What each symbol does to the items:
z400: ψ>z687, γ>z115, η>z787, ρ>z588, θ>z258
z796: ψ>z409, γ>z123, η>z258, ρ>z941, θ>z710
z433: ψ>z271, γ>z454, η>z123, ρ>z159, θ>z220
z530: ψ>z97, γ>z760, η>z288, ρ>z191, θ>z49
z878: ψ>z887, γ>z759, η>z151, ρ>z468, θ>z654
z760: ψ>z979, γ>z89, η>z118, ρ>z537, θ>z572
z895: ψ>z243, γ>z297, η>z983, ρ>z631, θ>z332
z750: ψ>z151, γ>z887, η>z433, ρ>z220, θ>z78
z99: ψ>z471, γ>z829, η>z895, ρ>z332, θ>z787
z575: ψ>z332, γ>z137, η>z429, ρ>z785, θ>z236
z866: ψ>z190, γ>z345, η>z400, ρ>z258, θ>z796
z29: ψ>z787, γ>z687, η>z575, ρ>z236, θ>z224
z162: ψ>z829, γ>z236, η>z471, ρ>z137, θ>z687
z848: ψ>z710, γ>z293, η>z66, ρ>z271, θ>z151
z832: ψ>z345, γ>z66, η>z190, ρ>z409, θ>z741
z224: ψ>z588, γ>z866, η>z236, ρ>z348, θ>z715
z190: ψ>z115, γ>z715, η>z687, ρ>z866, θ>z409
z863: ψ>z572, γ>z983, η>z256, ρ>z171, θ>z838
z171: ψ>z863, γ>z36, η>z49, ρ>z536, θ>z259
z942: ψ>z258, γ>z409, η>z224, ρ>z715, θ>z66
z191: ψ>z530, γ>z537, η>z893, ρ>z520, θ>z89
z75: ψ>z293, γ>z220, η>z710, ρ>z454, θ>z887
z454: ψ>z75, γ>z507, η>z848, ρ>z151, θ>z878
z66: ψ>z941, γ>z609, η>z715, ρ>z498, θ>z271
z258: ψ>z866, γ>z832, η>z588, ρ>z942, θ>z941
z471: ψ>z297, γ>z785, η>z243, ρ>z99, θ>z137
z429: ψ>z631, γ>z99, η>z822, ρ>z112, θ>z785
z453: ψ>z654, γ>z191, η>z78, ρ>z118, θ>z760
z787: ψ>z137, γ>z436, η>z332, ρ>z29, θ>z588
z409: ψ>z832, γ>z498, η>z866, ρ>z796, θ>z609
z271: ψ>z848, γ>z75, η>z498, ρ>z433, θ>z750
z687: ψ>z436, γ>z348, η>z137, ρ>z400, θ>z866
z829: ψ>z785, γ>z29, η>z297, ρ>z162, θ>z436
z243: ψ>z259, γ>z112, η>z678, ρ>z895, θ>z99
z151: ψ>z454, γ>z489, η>z271, ρ>z750, θ>z468
z654: ψ>z893, γ>z530, η>z468, ρ>z453, θ>z979
z588: ψ>z400, γ>z190, η>z29, ρ>z224, θ>z942
z118: ψ>z453, γ>z520, η>z67, ρ>z97, θ>z537
z893: ψ>z288, γ>z97, η>z878, ρ>z654, θ>z520
z49: ψ>z256, γ>z572, η>z191, ρ>z89, θ>z536
z710: ψ>z609, γ>z159, η>z941, ρ>z848, θ>z454
z436: ψ>z598, γ>z224, η>z162, ρ>z687, θ>z190
z631: ψ>z895, γ>z471, η>z36, ρ>z429, θ>z575
z887: ψ>z489, γ>z67, η>z454, ρ>z878, θ>z893
z537: ψ>z760, γ>z630, η>z97, ρ>z256, θ>z863
z630: ψ>z89, γ>z171, η>z979, ρ>z933, θ>z983
z838: ψ>z822, γ>z631, η>z171, ρ>z259, θ>z297
z741: ψ>z123, γ>z271, η>z409, ρ>z609, θ>z293
z609: ψ>z741, γ>z433, η>z796, ρ>z710, θ>z75
z256: ψ>z537, γ>z933, η>z530, ρ>z49, θ>z171
z123: ψ>z498, γ>z848, η>z832, ρ>z741, θ>z159
z67: ψ>z78, γ>z654, η>z507, ρ>z759, θ>z97
z498: ψ>z66, γ>z710, η>z345, ρ>z123, θ>z433
z536: ψ>z171, γ>z822, η>z89, ρ>z678, θ>z243
z520: ψ>z191, γ>z256, η>z654, ρ>z979, θ>z630
z159: ψ>z433, γ>z151, η>z741, ρ>z293, θ>z507
z507: ψ>z220, γ>z468, η>z293, ρ>z489, θ>z759
z348: ψ>z224, γ>z258, η>z598, ρ>z115, θ>z345
z983: ψ>z678, γ>z259, η>z933, ρ>z36, θ>z631
z785: ψ>z575, γ>z787, η>z112, ρ>z829, θ>z598
z78: ψ>z468, γ>z893, η>z220, ρ>z67, θ>z118
z822: ψ>z36, γ>z895, η>z863, ρ>z838, θ>z112
z236: ψ>z29, γ>z400, η>z785, ρ>z598, θ>z348
z715: ψ>z942, γ>z796, η>z348, ρ>z345, θ>z498
z36: ψ>z983, γ>z243, η>z572, ρ>z822, θ>z429
z115: ψ>z348, γ>z942, η>z436, ρ>z190, θ>z832
z137: ψ>z162, γ>z598, η>z99, ρ>z787, θ>z400
z97: ψ>z118, γ>z979, η>z759, ρ>z530, θ>z256
z259: ψ>z838, γ>z429, η>z536, ρ>z243, θ>z471
z288: ψ>z759, γ>z118, η>z887, ρ>z893, θ>z191
z489: ψ>z507, γ>z78, η>z75, ρ>z887, θ>z288
z345: ψ>z715, γ>z941, η>z115, ρ>z832, θ>z123
z468: ψ>z878, γ>z288, η>z750, ρ>z78, θ>z453
z933: ψ>z630, γ>z536, η>z760, ρ>z572, θ>z36
z598: ψ>z236, γ>z588, η>z829, ρ>z436, θ>z115
z759: ψ>z67, γ>z453, η>z489, ρ>z288, θ>z530
z941: ψ>z796, γ>z741, η>z942, ρ>z66, θ>z848
z220: ψ>z750, γ>z878, η>z159, ρ>z507, θ>z67
z293: ψ>z159, γ>z750, η>z609, ρ>z75, θ>z489
z979: ψ>z520, γ>z49, η>z453, ρ>z760, θ>z933
z297: ψ>z112, γ>z575, η>z259, ρ>z471, θ>z162
z678: ψ>z536, γ>z838, η>z630, ρ>z983, θ>z895
z332: ψ>z99, γ>z162, η>z631, ρ>z575, θ>z29
z572: ψ>z933, γ>z678, η>z537, ρ>z863, θ>z822
z89: ψ>z49, γ>z863, η>z520, ρ>z630, θ>z678
z112: ψ>z429, γ>z332, η>z838, ρ>z297, θ>z829

The rows follow the links: the fewer symbols apart two items are, the more alike their rows tend to be.

Each row is also shifted at random along 5 hidden directions that mean nothing.

Some items, each with a row of numbers:
z575: -7 15 -9 0 -3 -2 8 17 4 25 -6 -12 -29 15 -8 -11 -18 -12 -6 -11 2 -5 2 -1 -7 3 -16 -4 11 0 -1 -9 -17 -2 7 0 -1 -1 11 25 14 -12 -13 -6 -1
z887: -11 -1 -10 7 17 -8 -4 5 -4 10 -16 5 -21 19 1 -15 0 -5 13 -4 -2 -7 -12 -5 -8 8 1 -16 2 12 13 -1 6 10 2 -16 -10 -20 9 13 -12 -13 19 13 8
z67: 0 -14 20 18 -8 14 4 -1 2 -19 5 0 8 -9 9 9 -14 -3 1 -7 6 -6 -2 2 2 2 -10 10 4 2 2 20 16 15 2 5 1 21 13 -15 -18 -3 15 11 12
z288: 11 3 -13 0 2 5 2 -3 0 -6 0 0 -11 -7 -6 5 -11 -1 3 -5 1 -3 -7 4 -1 9 -3 2 -1 3 3 -4 6 7 12 -6 -9 -4 9 -2 -12 -9 8 6 2
z787: -3 17 -10 -13 -4 0 -2 -3 -5 9 -2 -6 6 -8 4 6 2 -10 -8 0 -11 -5 9 1 3 -13 -6 0 -2 -10 -2 -4 -10 -7 -1 6 2 1 0 9 14 7 -18 1 -7
z454: -32 -4 -8 -10 -1 -2 -1 -10 -2 12 1 -9 -11 -7 -6 -2 1 -12 14 2 -7 -1 -9 -7 10 7 -2 3 0 13 7 -19 1 -4 -2 -3 -7 -7 0 0 -5 8 4 7 -2
z190: 3 1 13 -10 -9 -9 -5 3 -1 1 14 2 2 -10 3 -6 16 3 9 4 0 17 -1 -13 9 -9 18 0 -14 11 10 1 -9 -11 -7 12 13 7 -6 0 9 24 -8 -4 6
z507: 17 -30 37 8 -6 19 6 -17 -6 -29 7 15 39 -2 -3 19 17 14 -14 8 -4 -13 -3 23 10 -6 -1 11 6 -14 -4 15 20 -2 -15 27 5 22 -7 -44 -12 -1 7 13 -1
z895: -13 1 -3 18 11 -9 -6 12 8 -8 -5 3 2 8 11 -7 -3 9 -1 5 10 7 6 -10 -16 4 8 -9 0 1 -9 11 -1 2 -4 -19 -1 -8 -12 7 3 -8 4 -10 -6
z750: 32 0 -16 -15 16 -2 5 -9 -10 11 -9 9 -12 24 -29 -5 16 4 -1 12 -10 -9 -11 13 1 8 7 -13 2 -2 1 -23 4 -4 -3 -5 -15 -27 -6 -7 3 -19 -1 8 -11
z829: -50 14 -9 2 2 -1 8 3 10 -10 -6 -3 -1 20 -9 11 -7 5 -17 12 -7 -18 1 19 -30 -8 -1 -31 11 -16 5 9 -17 11 10 1 -26 -10 16 15 9 -38 0 -5 -14
z759: 113 4 -3 -13 2 13 5 0 -16 6 5 13 -12 -7 -13 -6 6 0 0 -12 5 11 -2 1 25 9 -4 23 -12 3 -7 -11 13 -11 2 4 15 3 -9 -20 -1 12 -14 12 5
z159: 31 -10 10 -5 0 3 -1 -1 -10 -4 16 11 -2 -9 -5 -10 16 10 15 6 2 19 0 -14 16 0 21 7 -18 12 5 9 16 -1 -6 4 3 2 -12 -20 -5 16 0 2 -1
z137: -19 11 -5 8 15 -6 0 25 -6 8 -4 8 -20 18 10 -21 -3 3 3 1 3 9 13 -15 -13 -6 7 -16 -6 1 3 30 3 13 0 -10 -8 -8 1 12 7 -15 0 -3 -7
z271: -22 -2 -4 -2 -16 0 -1 -5 3 17 8 -22 -17 -17 -3 -4 -18 -21 22 -7 -1 -2 2 -19 10 4 -10 6 4 17 12 -11 -3 10 1 -3 -3 10 16 13 -5 14 9 4 8
z243: -46 1 1 9 -11 -1 -12 -6 12 6 -1 -16 18 -25 23 8 -16 -13 3 -8 5 -1 1 -13 0 -2 -15 17 6 7 -6 -5 -10 -10 -2 -7 14 18 -3 10 3 21 -5 -7 0
z941: 32 15 -25 -30 -4 -6 1 -11 -13 35 -13 -15 -20 3 -10 -7 2 -26 7 -4 -18 -10 6 -4 20 1 -17 6 -1 -1 0 -31 -10 -8 -7 2 6 -13 6 18 11 16 -12 15 9
z710: -9 -3 0 -11 -26 3 -2 -24 7 1 7 -18 11 -22 -4 17 -9 -15 6 -1 -11 -16 -2 4 8 -4 -10 3 9 2 10 -16 -10 6 0 12 -2 14 16 5 -3 14 5 3 10
z741: 5 -7 0 -1 -12 0 3 -5 1 13 -2 -15 -9 4 -1 -6 -14 -15 8 -4 -5 -15 10 -5 2 0 -11 -3 11 1 4 0 1 20 -4 4 -3 3 18 12 -4 2 11 4 12
z520: -12 -23 35 9 -8 13 -11 -18 3 -26 11 16 56 -36 21 23 18 14 -5 -1 5 5 -15 10 13 -10 6 26 -4 -3 -2 11 13 -18 -6 19 20 31 -21 -42 -16 26 2 -1 -3
z162: 9 6 14 5 -4 5 4 18 -8 7 4 3 -4 0 11 -9 -4 -2 -6 -8 3 9 13 -9 5 -9 -5 8 -5 -2 -2 24 2 0 -4 11 9 17 -2 -4 8 4 -13 0 -1
z942: -8 0 11 -3 -3 -2 5 2 -4 -7 10 1 0 6 -8 0 14 5 -2 11 -7 5 4 -5 0 -9 15 -12 -8 2 8 11 0 -1 -8 11 -8 -1 -1 -7 8 -3 -6 3 -7
z630: -8 22 -22 -5 25 -19 -13 13 -2 6 -12 8 -22 -3 16 -13 10 1 15 -10 9 27 -19 -14 -3 14 10 -2 -21 19 8 -14 -7 -20 14 -25 11 -25 -6 22 -2 13 -2 4 13
z654: 49 9 -11 -36 8 0 -10 -33 -6 -35 11 33 45 -30 -11 33 47 29 -10 19 -6 14 -23 37 12 -9 34 1 -30 -15 2 -18 2 -25 14 11 -3 -14 -23 -33 -7 11 -11 -3 -10
z933: -24 4 1 5 6 0 -3 3 6 -18 -1 3 6 -10 13 14 0 4 -5 -5 7 9 -14 7 -4 5 -2 6 -7 1 1 0 -2 -10 12 -2 8 1 2 3 -8 6 0 1 8
z588: 16 8 -17 -27 -1 -19 -8 -14 2 -1 3 3 12 -4 -5 4 28 8 1 18 -9 10 -1 6 1 -9 25 -15 -13 -6 2 -21 -18 -13 0 1 4 -23 -11 14 13 16 -7 -12 3
z498: -10 -1 -7 -13 -9 -4 -3 -12 -4 17 -3 -12 -3 -5 7 -2 -2 -19 12 -5 -11 -10 6 -6 8 -4 -10 3 3 1 6 -10 -5 7 -6 5 6 0 13 12 -2 17 4 8 16

From each start, follow one symbol. Which item do you reach?
Answer with the item's name.
17 4 -10 -26 -21 4 1 -33 4 -5 10 -13 17 -24 -22 27 5 -9 0 9 -17 -13 -12 16 13 -5 1 3 2 1 8 -34 -12 -12 2 15 -7 4 4 -9 2 11 -10 6 -7
ρ -> z159
19 -23 21 17 -8 7 7 8 0 -11 15 0 -8 6 -3 -11 -10 7 9 2 7 2 13 -12 2 2 6 -3 2 6 3 32 19 26 -7 5 -7 13 9 -13 -8 -6 19 1 5
η -> z66
-12 -11 4 0 -6 -2 3 -11 2 -8 -3 -3 6 10 -4 5 -2 -2 0 11 -8 -18 8 10 -10 -4 3 -16 8 -10 5 10 1 24 -4 7 -12 -4 16 3 -6 -11 18 2 7
η -> z832
8 22 -13 -8 3 -7 1 18 -3 28 -5 -5 -27 10 -3 -15 -5 -10 -2 -12 1 5 2 -7 1 0 -7 -2 -1 4 1 -10 -14 -10 6 -1 6 -4 3 22 16 1 -18 -2 0
θ -> z598
-14 5 -11 -4 6 -5 -7 -10 1 0 -12 -3 -2 -6 7 5 1 -12 10 -6 -5 -8 -17 1 -4 4 -6 -6 0 11 15 -13 -3 0 7 -9 -3 -7 11 11 -11 2 12 15 13
η -> z750
12 18 -24 -28 2 -22 -5 -11 4 5 0 0 -6 9 -22 1 23 5 2 20 -13 3 -8 9 -9 -5 23 -30 -7 0 12 -28 -26 -13 5 -4 -12 -31 -2 22 17 -3 -8 -10 -5
ψ -> z348
-48 -4 6 -2 -18 -13 -9 -1 10 14 9 -18 0 -20 19 -6 -8 -15 15 -6 0 9 7 -21 7 -5 -1 9 1 12 8 -4 -14 2 -4 2 16 14 7 22 4 34 2 -10 18
ρ -> z348
-4 -19 11 5 5 7 6 -8 -4 -12 -4 8 8 16 -11 4 9 8 -3 10 -6 -13 -5 15 -4 1 2 -6 7 -6 1 3 12 5 -8 7 -12 -3 -2 -20 -9 -17 12 10 -6
ψ -> z750
24 5 -13 -7 4 4 2 -16 1 -15 -10 3 4 4 -14 16 3 0 -6 6 -8 -15 -13 19 -7 2 -1 -12 3 -4 6 -13 -3 2 9 -2 -13 -12 9 -2 -8 -16 6 11 1
γ -> z893
26 -5 3 -7 3 7 11 -5 -11 -6 -4 4 1 22 -13 2 10 2 -11 15 -12 -11 12 11 -2 -4 2 -10 0 -15 -7 9 8 11 -12 12 -9 -7 4 -12 7 -13 -1 11 -4
η -> z258
24 -5 5 4 8 4 -4 9 -6 -7 11 16 -7 -14 8 -9 3 9 12 -10 13 22 -3 -9 14 6 11 15 -17 10 1 14 21 5 6 -5 8 4 -6 -14 -15 10 6 1 8
ψ -> z288
5 -9 5 2 0 1 4 3 -10 12 -4 -4 -10 11 4 -14 -3 -10 7 -1 -3 -6 16 -9 7 0 -7 0 1 -1 0 12 8 16 -11 3 4 0 9 4 -2 4 9 7 13
η -> z715
-11 8 -1 -13 6 -8 -3 3 -10 2 5 4 -9 2 -1 -7 22 -1 7 10 -9 16 -2 -13 4 -7 18 -10 -17 9 10 3 -1 -6 -4 2 -2 -11 -5 1 9 11 -7 7 -3
γ -> z796
37 -5 9 -5 5 1 -4 -9 -8 -6 -4 13 10 -5 5 1 16 1 3 -5 -2 1 -12 4 10 -1 4 7 -8 4 7 -1 9 -9 -4 4 9 1 -3 -13 -9 10 4 14 11
η -> z151
